X = [125 127 127 128 122 113 129 108 105 129 128 129 128]
The entry just right of 125: 127
The 3rd entry from the end: 128
Which number is the second entry from the right? 129
The third entry from the left: 127

[146 102 103 105 102 125 154 123]
Which number is the entry just left of 103? 102
Which number is the third entry from the right? 125
The second entry from the right -> 154

[[127, 144, 121, 122, 104, 106, 120, 143, 126, 126, 147, 130, 125, 147], [127, 146, 137, 123, 126, 129, 124, 135, 126, 127, 123, 131, 125, 137], [127, 143, 139, 137, 130, 126, 138, 116, 127, 127, 124, 129, 126, 121], [127, 132, 137, 119, 136, 142, 119, 136, 126, 129, 111, 128, 125, 135], [127, 118, 114, 120, 109, 111, 118, 140, 126, 130, 142, 124, 126, 142], [127, 121, 122, 122, 118, 120, 121, 135, 126, 130, 132, 124, 126, 137], [128, 106, 122, 126, 128, 128, 125, 125, 127, 133, 123, 120, 127, 126]]
What is the entry just right of 109?
Answer: 111
The 4th entry in reading order is 122
What is the fifth entry in reading order?
Answer: 104

Read these off the matrix that follows.
1) The 1st entry on the diagonal from the top-right corner?
2) The fifth entry in reading order?
3) The fifth-last entry, reading row by row?
4) The largest entry in the last row?
5) The first entry in reading order?
6) The entry in the bottom-right corner?
7) The third entry on the diagonal from the top-right corner?
8) The third entry on the main diagonal?
[[148 106 129 125 128 130 128 111 149 132 125 122 141 115 131 151]
 [124 143 127 122 136 139 126 145 124 144 122 119 129 137 132 123]
 [132 128 128 126 151 132 129 131 133 133 127 127 131 127 118 125]]
1) 151
2) 128
3) 127
4) 151
5) 148
6) 125
7) 127
8) 128

[[104 110 121 126 123 114 114 130]
 [115 108 145 134 137 138 124 143]]
The entry directly below 104: 115
Give the smallest entry in the first column.
104
Give the smallest entry in the last row.
108
Give the last entry, reading row by row.
143
Give the fourth entry in reading order.
126
The entry in the top-right corner is 130

W =
126  129  128  134  133  133  130  128  128  134
127  129  128  115  124  116  128  127  128  122
124  128  127  119  140  120  128  126  128  117
127  128  128  113  138  108  128  130  128  139
133  126  131  132  105  133  127  128  128  127
131  127  128  110  118  107  128  128  128  142
128  127  130  130  144  130  128  128  128  129
Read off the entry just right of the largest entry.
Answer: 130
Read off the first entry on the diagonal from the top-right corner.
Answer: 134
Read off the smallest entry in the last row.
Answer: 127
Read off the 1st entry, reading row by row.
Answer: 126
The 3rd-last entry, reading row by row: 128
Read off the bottom-left entry.
Answer: 128
Read off the largest entry in the last row.
Answer: 144
The 3rd entry on the main diagonal is 127
Read off the bottom-right entry.
Answer: 129
Read off the second entry, reading row by row.
Answer: 129
Read off the top entry of the column that holds the smallest entry.
Answer: 133
Read off the smallest entry in the last column.
Answer: 117
Read off the smallest entry in the first column.
Answer: 124
The 2nd entry on the main diagonal is 129
Read off the last entry in the row that holds the smallest entry.
Answer: 127
Read off the entry directly above 132.
Answer: 113
Read off the fourth entry, reading row by row.
Answer: 134
Read off the entry just left of 139.
Answer: 128
The entry directly below the smallest entry -> 118
Read off the entry just left of the smallest entry.
Answer: 132
The second smallest entry: 107

[[128 122 125 130 137 126 134 133 126 124 139 128 131]
 [119 114 119 142 122 129 125 122 118 140 140 138 147]
 [123 123 130 127 124 124 129 123 130 132 128 130 130]
 [134 128 122 122 119 122 142 117 137 118 135 138 128]
 [119 114 119 142 122 129 125 122 118 140 140 138 147]
 [123 125 132 132 128 127 132 128 131 129 137 132 130]
 [129 122 121 127 137 123 132 131 125 124 133 125 131]
 [144 118 133 121 123 121 143 125 135 133 133 139 126]
 [127 127 131 132 130 131 132 132 129 125 140 131 130]
 [123 123 130 127 125 124 129 123 130 132 128 130 130]
 [136 122 140 130 132 116 106 123 109 107 123 153 124]
 [123 123 130 127 124 124 129 123 130 132 128 130 130]
 [144 118 133 121 124 120 142 125 135 133 133 139 126]
 [142 121 128 117 129 124 143 114 141 129 135 143 127]
 [138 129 122 126 121 136 126 126 124 131 126 130 132]
 [140 135 117 135 124 133 128 128 127 134 121 135 131]]
Which number is the smallest entry in the last column? 124
The largest entry in the first row -> 139
The bottom entry of the column that holds the largest entry: 135
Which number is the bottom-left entry? 140
Which number is the third entry from the end, reading row by row? 121
Which number is the last entry, reading row by row? 131
Which number is the 5th-last entry, reading row by row? 127
Which number is the second entry on the main diagonal? 114
Which number is the entry in the top-right corner? 131
The smallest entry in the last row -> 117
Which number is the bottom entry of the column that holds the smallest entry? 128
Which number is the 1st entry on the main diagonal? 128
The top entry of the column that holds the largest entry: 128
The entry just left of the smallest entry is 116
Which number is the second smallest entry? 107
Which number is the third smallest entry? 109
The second entry in reading order: 122
The entry just right of the smallest entry -> 123
Which number is the third entry on the main diagonal? 130
Which number is the entry directly above the smallest entry? 129
Which number is the fifth entry, reading row by row? 137
The smallest entry: 106
The first entry in the row that holds the largest entry -> 136
Which number is the entry directly above the largest entry? 130
The entry just left of the largest entry -> 123
The 3rd entry in reading order -> 125

Read these off the matrix that follows. Rows and columns are numbered from 0.
1) Report the entry in the bottom-right corner.
2) Report the entry just left of the centre entry.
3) Report the entry just left of 122.
4) Report the entry in row 1 and column 0.
5) Report the entry in the top-left corner.
6) Report the entry just left of 146.
[[105 105 138 132 120]
 [138 116 127 128 143]
 [116 122 125 146 116]]
1) 116
2) 116
3) 116
4) 138
5) 105
6) 125

array([[130, 142, 128, 128, 112, 106],
       [124, 130, 133, 125, 115, 127],
       [143, 126, 141, 115, 119, 113],
       [114, 123, 141, 138, 137, 140],
       [111, 141, 137, 139, 119, 123],
       [148, 106, 106, 111, 131, 144],
       [136, 130, 140, 118, 114, 113],
       [119, 128, 133, 128, 120, 138],
       [146, 125, 140, 111, 114, 113],
       [123,  99, 114, 137, 152, 156],
       [105, 141, 147, 149, 133, 122]])
Find the entry just left of the largest entry.
Answer: 152
Find the entry directly below 152.
Answer: 133
Find the last entry, reading row by row.
Answer: 122
The entry in the top-left corner is 130
Find the second entry, reading row by row.
Answer: 142
Find the smallest entry in the first column.
Answer: 105
Find the 4th entry from the end, reading row by row.
Answer: 147
The entry just right of 118: 114
Find the smallest entry.
Answer: 99
The entry directly above the smallest entry: 125
Find the entry just right of 139.
Answer: 119
Find the second entry on the diagonal from the top-right corner.
Answer: 115
Find the entry directly above the largest entry.
Answer: 113
The largest entry in the last column: 156
The entry just left of the smallest entry -> 123
The bottom entry of the column that holds the smallest entry -> 141
The second entry on the main diagonal -> 130
The entry directly above 118: 111
Find the 3rd entry on the main diagonal.
Answer: 141
Find the entry just right of the smallest entry.
Answer: 114
Find the largest entry in the last row.
Answer: 149
Find the smallest entry in the first row.
Answer: 106
The 3rd entry on the diagonal from the top-right corner: 115

m =
[[132 135 129 130 134 128 134 130 117 128 136 130 132 132 118 131]
 [136 128 131 123 118 127 109 131 122 129 123 137 136 115 121 132]
 [132 137 131 129 138 128 142 130 114 128 132 129 132 135 114 130]
 [124 127 128 131 139 128 150 127 132 128 129 120 124 142 132 126]]
The largest entry in the last column: 132
Find the entry in the top-right corner.
A: 131
The 3rd entry on the main diagonal -> 131
Find the entry just right of 115.
A: 121
The smallest entry in the last column -> 126
Find the smallest entry in the first column.
A: 124
The entry in the top-left corner -> 132
The entry just left of the largest entry -> 128
Find the 2nd-last entry, reading row by row.
A: 132
The largest entry in the first row -> 136
The entry directly above 115 -> 132
The entry directly below the smallest entry: 142
The 2nd entry in reading order is 135
Find the entry directly above 121.
A: 118
Find the largest entry in the first column.
A: 136
Find the entry just right of the largest entry.
A: 127
The entry just left of the smallest entry is 127
The 4th-last entry, reading row by row: 124
Find the entry just left of 120.
A: 129
Find the largest entry in the last row.
A: 150
Find the entry directly above the smallest entry.
A: 134
